Below are the code and all the weights of a small trained network. Each question names an input and a target symbol and asks about switching units off, where a switched-off unit gives its printed mean instead of its output.

import numpy as np


def w(rows, s, z=0):
    codes = np.array(rows[::2]) - 128.0
    scale = np.full(codes.shape[1], s)
    scale[-1] = z or s
    return codes * scale


def softmax(a):
    e = np.exp(a - a.max(-1, keepdims=True))
    return e / e.sum(-1, keepdims=True)


def log_softmax(a):
    a = a - a.max(-1, keepdims=True)
    return a - np.log(np.exp(a).sum(-1, keepdims=True))


def net(x, mask):
    ids = ['αβγδεζηλμξπσφψω'.index(c) for c in x.split()]
    T = len(ids)
    res = E[ids] + P[:T]
    u = 0
    for l in range(3):
        r = res
        for j in range(2):
            rows = slice(4 * j, 4 * j + 4)
            q, k, v = (r @ M[l][rows].T for M in (Q, K, V))
            z = softmax(np.where(np.tri(T) > 0, q @ k.T / 4**0.5, -1e9)) @ v
            o = O[l][rows]
            res = res + np.where(mask[u + j], z, o[:, -1]) @ o[:, :-1]
        u += 2
    return log_softmax(res[-1] @ U[:, :-1].T + U[:, -1])


Q, K, V, O = {}, {}, {}, {}
E = w([
[103,131,6,5,21,213,250,244,248,133],'α',
[240,2,30,209,86,18,103,78,230,252],'β',
[157,175,239,89,14,8,215,44,157,221],'γ',
[104,29,11,19,5,123,219,209,213,155],'δ',
[187,14,54,18,23,188,250,204,221,199],'ε',
[73,137,199,103,52,26,210,221,98,235],'ζ',
[212,178,186,208,234,129,250,9,159,200],'η',
[178,223,175,156,89,38,171,83,171,142],'λ',
[53,96,119,10,195,180,28,156,9,137],'μ',
[48,235,79,235,28,23,253,61,38,219],'ξ',
[230,5,35,82,226,230,44,109,30,122],'π',
[6,114,10,9,110,74,17,8,5,20],'σ',
[238,194,102,26,202,251,13,6,11,6],'φ',
[247,249,156,185,251,36,96,196,250,11],'ψ',
[180,247,117,249,247,131,183,239,119,238],'ω',
],0.0042)
P = w([
[8,44,252,245,18,245,24,75,170,63],'0',
[104,93,49,125,71,177,246,79,111,141],'1',
[140,108,83,158,80,104,224,64,98,88],'2',
[184,124,38,87,62,148,206,62,140,160],'3',
[186,126,51,84,100,104,205,72,110,152],'4',
[202,136,46,63,122,91,203,75,108,164],'5',
[202,147,42,56,147,76,191,82,104,172],'6',
[214,158,37,48,166,58,179,87,100,180],'7',
[220,169,35,33,187,52,162,91,99,190],'8',
[226,176,26,32,208,37,146,97,101,196],'9',
[238,196,20,16,230,33,142,110,92,212],'10',
[248,210,34,47,246,26,77,101,117,193],'11',
[247,222,11,5,252,34,66,140,102,225],'12',
],0.0038)
Q[0] = w([
[23,12,153,10,211,250,3,42,1,2],'L0H1',
[251,243,187,255,199,10,255,220,254,251],'L0H1',
[30,27,237,71,240,254,2,97,1,2],'L0H1',
[252,182,10,3,253,153,5,2,2,15],'L0H1',
[240,89,6,87,160,71,164,166,174,235],'L0H2',
[19,229,250,200,150,137,141,91,68,76],'L0H2',
[239,16,2,45,89,134,131,154,173,153],'L0H2',
[201,135,11,28,164,137,125,166,132,172],'L0H2',
],0.004)
K[0] = w([
[11,15,22,5,150,228,7,6,4,4],'L0H1',
[244,226,252,247,239,109,251,250,251,251],'L0H1',
[7,33,180,12,177,240,3,6,4,5],'L0H1',
[246,223,17,4,251,51,6,13,6,40],'L0H1',
[249,132,54,20,204,11,94,28,94,234],'L0H2',
[5,186,249,206,7,247,161,166,106,10],'L0H2',
[253,92,7,60,250,13,59,130,167,235],'L0H2',
[249,230,10,32,246,10,189,107,67,228],'L0H2',
],0.0041)
V[0] = w([
[177,248,30,217,150,93,245,7,148,103],'L0H1',
[94,2,183,69,187,248,43,15,25,77],'L0H1',
[48,135,11,12,105,192,36,11,4,3],'L0H1',
[89,130,12,2,175,155,26,26,4,8],'L0H1',
[36,24,251,249,28,254,35,175,233,32],'L0H2',
[4,228,56,224,113,243,203,249,80,5],'L0H2',
[5,30,249,252,22,254,33,239,89,143],'L0H2',
[252,62,12,18,238,42,233,242,36,241],'L0H2',
],0.004)
O[0] = w([
[158,213,46,112,118,156,246,20,163,133,232],'L0H1',
[99,42,192,155,153,189,30,27,84,44,89],'L0H1',
[45,105,59,34,105,174,76,42,57,35,166],'L0H1',
[61,112,49,26,131,157,59,49,47,33,168],'L0H1',
[90,88,250,236,35,165,157,168,132,47,4],'L0H2',
[72,248,240,51,93,240,238,223,22,28,90],'L0H2',
[132,117,252,250,46,189,105,196,64,71,6],'L0H2',
[193,55,7,6,225,145,78,149,82,157,198],'L0H2',
],0.0041,0.0039)
Q[1] = w([
[159,22,16,16,93,198,130,133,171,114],'L1H1',
[83,232,245,245,139,64,124,134,63,133],'L1H1',
[188,251,41,70,139,46,248,18,232,224],'L1H1',
[172,243,188,207,202,27,196,143,197,204],'L1H1',
[26,21,8,4,60,239,14,26,8,55],'L1H2',
[108,67,117,141,216,127,38,148,95,135],'L1H2',
[207,140,10,7,236,64,150,73,213,243],'L1H2',
[136,109,31,19,74,173,195,68,139,152],'L1H2',
],0.0041)
K[1] = w([
[134,94,5,16,246,20,31,40,74,146],'L1H1',
[129,132,251,232,14,243,213,216,178,96],'L1H1',
[100,217,29,20,154,17,218,168,189,195],'L1H1',
[29,208,240,206,23,30,251,252,242,201],'L1H1',
[155,225,105,99,250,35,41,164,160,57],'L1H2',
[26,108,79,37,23,36,50,43,128,34],'L1H2',
[134,242,62,90,199,12,134,101,62,198],'L1H2',
[204,243,92,121,253,28,110,171,115,169],'L1H2',
],0.0041)
V[1] = w([
[16,138,55,12,32,111,103,171,9,54],'L1H1',
[144,69,132,176,207,72,61,20,8,169],'L1H1',
[168,10,152,172,10,108,185,225,244,210],'L1H1',
[166,196,37,35,170,237,222,51,194,32],'L1H1',
[209,251,164,216,246,209,97,252,102,52],'L1H2',
[21,76,104,89,10,51,209,158,79,204],'L1H2',
[69,5,170,85,21,173,43,4,165,16],'L1H2',
[118,56,133,212,62,229,223,83,31,207],'L1H2',
],0.004)
O[1] = w([
[21,138,53,6,56,111,56,190,50,85,179],'L1H1',
[186,112,129,122,174,197,9,22,66,245,170],'L1H1',
[148,46,120,244,119,63,191,202,150,123,47],'L1H1',
[92,143,52,7,87,194,231,63,195,69,254],'L1H1',
[192,132,240,23,135,38,255,159,40,10,53],'L1H2',
[54,146,9,184,20,237,2,235,57,251,147],'L1H2',
[75,116,64,216,131,168,20,52,225,31,50],'L1H2',
[238,94,163,245,35,248,96,50,55,173,103],'L1H2',
],0.004,0.0071)
Q[2] = w([
[179,199,194,205,181,12,215,202,248,201],'L2H1',
[132,139,255,254,117,63,133,85,158,51],'L2H1',
[56,169,131,139,113,140,121,89,160,151],'L2H1',
[50,170,37,22,173,138,102,118,167,197],'L2H1',
[220,176,72,9,140,145,196,184,155,228],'L2H2',
[180,106,75,59,117,226,103,143,120,128],'L2H2',
[209,166,190,211,159,14,249,175,220,193],'L2H2',
[91,189,138,40,150,14,133,136,95,201],'L2H2',
],0.0039)
K[2] = w([
[109,17,91,83,6,87,169,51,110,137],'L2H1',
[111,36,193,154,18,153,140,80,108,81],'L2H1',
[56,65,119,63,183,174,31,126,47,29],'L2H1',
[114,212,61,95,230,125,89,154,110,177],'L2H1',
[127,78,45,43,199,126,136,116,142,144],'L2H2',
[114,243,49,19,192,158,77,39,52,100],'L2H2',
[92,4,109,131,86,150,145,181,181,134],'L2H2',
[169,134,79,69,236,64,196,180,204,209],'L2H2',
],0.004)
V[2] = w([
[204,244,144,150,122,83,230,85,227,136],'L2H1',
[51,202,103,134,35,122,134,127,15,252],'L2H1',
[173,237,180,215,128,96,187,217,22,211],'L2H1',
[21,254,139,93,63,105,178,197,20,85],'L2H1',
[52,9,50,138,4,106,67,219,40,243],'L2H2',
[16,253,129,136,18,33,125,172,243,63],'L2H2',
[233,8,152,159,153,62,224,207,248,188],'L2H2',
[66,24,84,65,38,92,156,235,176,77],'L2H2',
],0.004)
O[2] = w([
[160,135,46,95,28,76,118,53,205,201,94],'L2H1',
[236,250,227,219,219,220,6,59,133,249,165],'L2H1',
[228,217,117,72,105,54,61,154,107,158,30],'L2H1',
[94,246,242,123,111,61,176,218,171,247,135],'L2H1',
[240,185,4,149,253,215,37,247,2,14,149],'L2H2',
[11,240,5,223,245,30,67,155,218,243,112],'L2H2',
[84,64,180,197,202,168,149,33,93,73,3],'L2H2',
[6,143,4,141,252,30,227,188,5,18,131],'L2H2',
],0.0041,0.016)
U = w([
[158,194,253,94,100,55,164,68,12,106,196],'α',
[158,115,87,127,87,155,184,184,183,68,106],'β',
[29,112,30,144,164,5,213,132,113,87,27],'γ',
[51,43,87,134,57,144,207,168,209,152,74],'δ',
[18,86,148,113,25,37,147,130,254,215,143],'ε',
[123,94,78,167,185,84,149,117,24,44,145],'ζ',
[165,13,25,240,164,125,8,90,249,240,110],'η',
[101,153,135,173,107,86,77,74,209,156,151],'λ',
[179,115,218,113,223,100,10,163,7,125,252],'μ',
[51,159,210,123,195,235,187,232,143,140,149],'ξ',
[209,39,134,135,138,226,140,91,16,32,128],'π',
[62,182,49,170,253,136,80,76,53,71,41],'σ',
[81,110,154,122,11,241,143,29,252,149,182],'φ',
[139,59,120,33,18,74,242,183,29,8,207],'ψ',
[254,251,128,120,46,159,19,161,168,206,27],'ω',
],0.004,0.0032)

Each question gives the input, a string of symbols that net reads in full, and the target symbol t.
The units are the heads (4 rows each of Q, K, V and O). Each row of codes is followed by its name. A weight is (code - 128) times the scale printed after its matrix; where a second scale follows, it is the last column's (O and U).
mask holds one flag per head, layer by layer. A switched-off head (its flag False) gives its mean, the last column of its rows in O, instead of its output. The means were averaged over made-up inputs and are rounded, as every weight is.
A unit's drop is (log p(t) with every unit on - log p(t) with that unit switched off) / (log p(t) with every unit on - log p(t) with every unit switched off).
The circuit of an input: a set's keep is (log p(t) with only the set's units on - log p(t) with every unit switched off) / (log p(t) with every unit on - log p(t) with every unit switched off). Starting from all 6 units, units are removed one at a time, each time the one whose removal leaves the highest keep (on an exact tie, the one counted first), for as long as the keep stays at least 0.8.
circuit, biggest first: the units of the circuit, biggest drop first
most important unit: the unit with the biggest drop
which heads matter: for each layer, one digit per head in row order, 1 if its drop is at least 0.15 and else 0, layers parted by /
input ξ σ γ ψ π, target ψ: most important unit -> L0H1
input ψ ξ α σ η ω ζ ω ε, target ψ: which heads matter -> 01 / 11 / 01
input ψ α ω δ, target ψ: circuit, biggest first -> [L1H2, L0H2, L1H1]
input ω π ψ ω σ, target ω: circuit, biggest first -> [L2H1, L0H1, L1H1, L2H2]
input ζ ω ψ, target μ: which heads matter -> 11 / 10 / 11
input η φ ξ, target φ: circuit, biggest first -> [L2H2, L1H2, L0H2]
input ψ η ξ η ζ φ σ ξ ζ σ ω ξ, target ξ: circuit, biggest first -> [L1H1, L0H1, L2H1]
input ε ψ λ, target ζ: circuit, biggest first -> [L1H1, L2H2, L0H2, L0H1]
input ω σ η φ ψ σ σ ω, target ξ: circuit, biggest first -> [L0H1, L1H1, L2H1]
input η μ σ σ δ ξ λ σ β ε, target η: circuit, biggest first -> [L0H2, L1H2]
input ψ φ λ σ σ π, target σ: circuit, biggest first -> [L0H1, L1H1, L1H2]
input ξ γ γ σ ψ ζ, target ξ: which heads matter -> 10 / 10 / 10
input ψ σ γ η, target ξ: which heads matter -> 10 / 10 / 10
input μ γ π σ σ, target σ: which heads matter -> 10 / 11 / 10
input η ψ φ β ζ γ α π, target π: most important unit -> L0H2
input φ α γ μ μ ω σ ω ψ α σ, target ψ: circuit, biggest first -> [L0H1, L1H1, L1H2, L2H2]
input ω ω ω ξ ξ ψ α ψ φ, target ψ: circuit, biggest first -> [L1H2, L0H1, L2H2]
input η σ σ σ σ γ ξ ω ζ σ μ, target σ: which heads matter -> 11 / 11 / 10
input ξ α ω, target ω: circuit, biggest first -> [L2H1, L0H1]
input ζ ξ β η σ ξ μ μ δ, target ω: which heads matter -> 10 / 10 / 01
input σ γ ω σ, target ω: circuit, biggest first -> [L2H1, L0H1, L2H2, L1H1]
input ψ σ ε α, target ω: which heads matter -> 10 / 11 / 11
input ζ δ α ω π ψ γ σ, target ψ: circuit, biggest first -> [L0H1, L1H1, L2H2, L1H2]
input ξ σ ξ, target ω: circuit, biggest first -> [L1H2, L2H1, L0H2]
input δ σ ξ σ ψ φ σ σ δ, target ω: circuit, biggest first -> [L1H1, L0H1, L2H2]
input ξ ψ ζ ψ ξ ζ ε η σ φ ψ α, target γ: most important unit -> L1H2
input β λ φ α, target ε: which heads matter -> 11 / 11 / 01
input φ σ μ, target φ: most important unit -> L1H2
input α ξ ξ ξ γ ξ, target ω: which heads matter -> 00 / 01 / 10
input λ α ψ ω σ ξ σ ω ψ α ω μ φ, target ω: which heads matter -> 10 / 10 / 11
